Each row is followed by its group and then its class within the group.
[-.15,-.02,-.11,-.11,.04,.04,-.09,.01,-.10,.06,-.24,.11,.06,.06,.05,.20,.05,-.11,-.03] : Z151/E
[-.19,-.04,-.16,.00,.14,-.04,-.05,.13,.14,.19,-.06,.21,.13,.03,.13,.14,-.06,-.02,-.12] : Z176/Z
[.07,.10,.18,-.07,-.06,-.05,-.06,.10,-.09,.07,-.12,.02,.09,-.03,.13,.17,-.08,-.12,-.03] : Z151/E
[-.06,.24,.23,-.05,-.19,-.08,-.02,.14,-.14,.03,-.01,.01,.07,-.13,.00,.27,-.16,-.07,.03] : Z584/M
[-.14,.03,.11,.06,.15,.00,-.04,.18,-.11,.08,.00,-.07,.21,.02,.05,.14,-.13,-.02,.08] : Z584/R
[-.11,.16,.11,.03,-.10,-.12,-.03,.13,-.09,.09,.05,-.08,.18,-.11,.02,.30,-.15,-.08,-.02] : Z584/M
[-.14,.16,.16,.08,-.09,-.02,-.03,.18,-.06,.03,.15,-.01,.26,-.03,.02,.16,-.10,-.01,-.04] : Z584/R
[-.23,-.04,-.08,.02,-.04,.09,.00,.11,.09,.17,.08,.03,.15,.06,.07,.21,-.14,.03,.03] : Z176/N
[-.29,.11,.10,-.04,.05,.05,-.08,.09,-.16,.16,-.12,.03,.01,.04,.06,-.02,-.11,.01,.00] : Z387/C
[-.04,.11,.01,-.05,-.02,.01,-.01,-.07,.09,.08,-.12,-.02,.08,.11,.06,.07,-.19,-.10,.06] : Z176/Z
[-.08,.14,-.09,.15,.03,-.09,-.05,.08,-.03,.02,-.26,.06,.13,.16,.06,.11,.00,-.15,-.07] : Z151/E
[-.24,-.01,-.05,-.08,.01,-.09,-.05,.20,-.14,.15,-.15,.18,.05,-.05,-.05,.17,-.08,-.11,-.03] : Z387/J
[-.18,.03,.10,-.01,-.01,-.04,-.12,.08,-.11,.16,.02,.03,.03,-.05,-.03,-.01,-.05,.02,.00] : Z387/J
[-.05,.42,.18,-.24,.07,.26,.02,-.22,.14,.08,.33,-.32,-.05,.08,.16,-.07,-.07,.22,.05] : Z176/S
[-.16,.08,-.02,.02,.00,.13,-.01,.04,-.03,.07,-.05,.03,.17,.04,.14,.20,-.06,-.02,.01] : Z176/Z
[-.25,.17,-.07,-.02,.08,-.03,-.11,.23,-.23,.12,-.11,.05,-.05,-.03,.09,.14,-.02,-.11,-.07] : Z387/C
[-.11,.06,.10,.00,.07,-.04,-.14,.12,-.04,.13,-.09,.07,.06,.01,-.06,.03,-.02,-.01,-.02] : Z151/Y
[-.19,.00,.04,-.04,.00,-.08,-.12,.11,-.10,.18,-.14,.17,.04,.02,.00,.02,-.05,-.14,-.06] : Z387/J
[-.18,-.04,-.11,-.06,.01,.03,.78,.07,.07,.11,-.15,.07,.08,.09,.05,.13,-.09,-.02,-.02] : Z176/Z

Each row is followed by its group and then its class within the group.
[-.02,.07,.11,.11,.01,.29,.08,.01,.03,-.04,-.05,-.04,.39,-.10,-.19,.09,.05,-.09,-.09] : <47>/Z383
[-.02,.01,.13,.16,-.01,.24,.15,-.04,.04,-.07,-.05,-.03,.24,-.12,-.17,.01,.01,-.02,-.07] : <47>/Z383
[.01,-.12,.01,-.11,.12,-.02,-.03,.06,.01,-.04,.10,-.06,.00,.00,.05,.10,-.19,.02,.20] : <44>/Z283
[-.02,-.07,.03,-.12,-.03,.02,-.02,.09,-.02,-.07,.02,.02,.11,.04,-.01,.05,-.13,.01,.16] : <44>/Z283
[-.06,-.07,-.01,-.19,-.03,.00,-.10,.10,.00,-.10,-.07,-.07,-.08,.02,.03,.05,-.19,.04,.17] : <44>/Z774
[-.07,.03,.07,-.04,.01,.29,.05,.03,.05,-.10,-.05,-.09,.39,-.17,-.17,-.01,-.02,-.14,.04] : <47>/Z136
[-.04,.08,.02,.10,.03,.20,.03,-.01,.02,.03,-.06,.02,.00,.02,-.04,.00,.00,-.05,-.17] : <47>/Z50
[-.10,-.03,-.07,-.10,-.02,-.03,-.05,.02,-.01,.07,-.05,-.08,-.24,.01,.12,-.02,-.08,.00,.09] : <44>/Z410
[-.06,-.09,.00,-.18,.00,.03,-.02,.02,.00,-.04,-.05,-.08,-.11,.04,.04,.00,-.17,.03,.11] : <44>/Z283
[.12,-.01,.16,-.08,-.02,.24,.12,-.03,.04,-.11,-.10,-.05,.40,-.10,-.28,.05,.04,-.01,-.02] : <47>/Z383
[-.12,.05,.06,-.01,.01,.23,.02,-.02,.03,-.03,-.17,-.06,.11,-.10,-.12,-.03,-.05,-.04,-.01] : <47>/Z136
[-.09,-.12,-.05,-.16,.00,.00,-.02,.05,-.03,.06,-.02,-.13,.00,.01,-.01,.06,-.16,.03,.05] : <44>/Z283
[-.08,.12,.06,.09,.01,.29,.03,.01,.01,.11,-.09,-.02,.11,-.07,-.05,-.01,.05,-.07,-.19] : <47>/Z383
[-.04,-.16,.01,-.26,.03,.00,.04,.00,-.03,-.01,-.02,-.04,.00,.00,-.01,.02,-.17,.06,.18] : <44>/Z283
[.02,-.05,.12,-.07,-.02,.26,.03,-.02,.05,-.18,-.08,-.09,.26,-.08,-.23,.10,.01,.04,-.07] : <47>/Z50
[.02,.09,.14,.04,.01,.27,.09,.00,.03,-.07,-.11,-.06,.25,-.13,-.20,.01,.02,-.02,-.02] : <47>/Z383
[-.07,.04,.07,.03,.00,.25,.07,.02,.03,-.09,-.11,.00,.43,-.12,-.25,.02,.00,-.11,-.05] : <47>/Z136
[.00,.07,.14,.07,-.01,.23,.03,-.09,.03,-.04,-.10,-.05,.09,-.09,-.11,-.03,.06,.00,-.08] : <47>/Z383
[.08,.03,.17,-.01,.03,.28,.17,-.04,.06,-.09,-.05,.00,.32,-.13,-.22,.06,.08,-.01,-.01] : <47>/Z383
[.00,-.08,.05,-.15,.01,.03,-.02,.07,.01,-.15,-.03,-.03,.11,-.03,-.07,.05,-.12,.04,.21] : <44>/Z283
[.01,.05,.07,.06,.05,.34,.08,.02,.06,-.09,.01,-.02,.30,-.09,-.17,.02,.05,-.07,-.02] : <47>/Z383
[-.02,.07,.04,.02,.02,.22,.03,.05,-.01,-.10,-.12,.00,.38,-.04,-.22,.00,.10,-.10,-.02] : <47>/Z136
[-.05,-.11,-.03,-.17,.04,.02,.00,.10,.01,-.05,.01,-.13,.06,-.05,.07,.06,-.15,-.03,.21] : <44>/Z774
[-.21,-.03,-.11,-.18,.02,.02,-.07,.02,.00,-.04,-.09,-.02,-.19,.02,.08,-.02,-.12,-.02,.15] : <44>/Z410
[-.01,-.19,-.02,-.17,-.01,.00,.02,.09,-.01,-.07,-.05,-.01,.26,.06,-.12,.10,-.21,.00,.30] : <44>/Z774
[-.11,-.08,-.02,-.09,.01,.01,-.05,.02,-.02,.01,.01,-.01,-.11,.01,.06,.05,-.16,.00,.12] : <44>/Z283
[-.10,.07,.05,-.02,.03,.18,.06,.04,.03,.04,-.13,-.11,.18,-.12,-.10,-.03,.05,-.10,-.01] : <47>/Z136
[-.03,-.11,.01,-.17,-.04,-.05,-.02,.09,-.02,-.11,-.06,-.02,.00,.02,.01,.07,-.16,.02,.17] : <44>/Z774
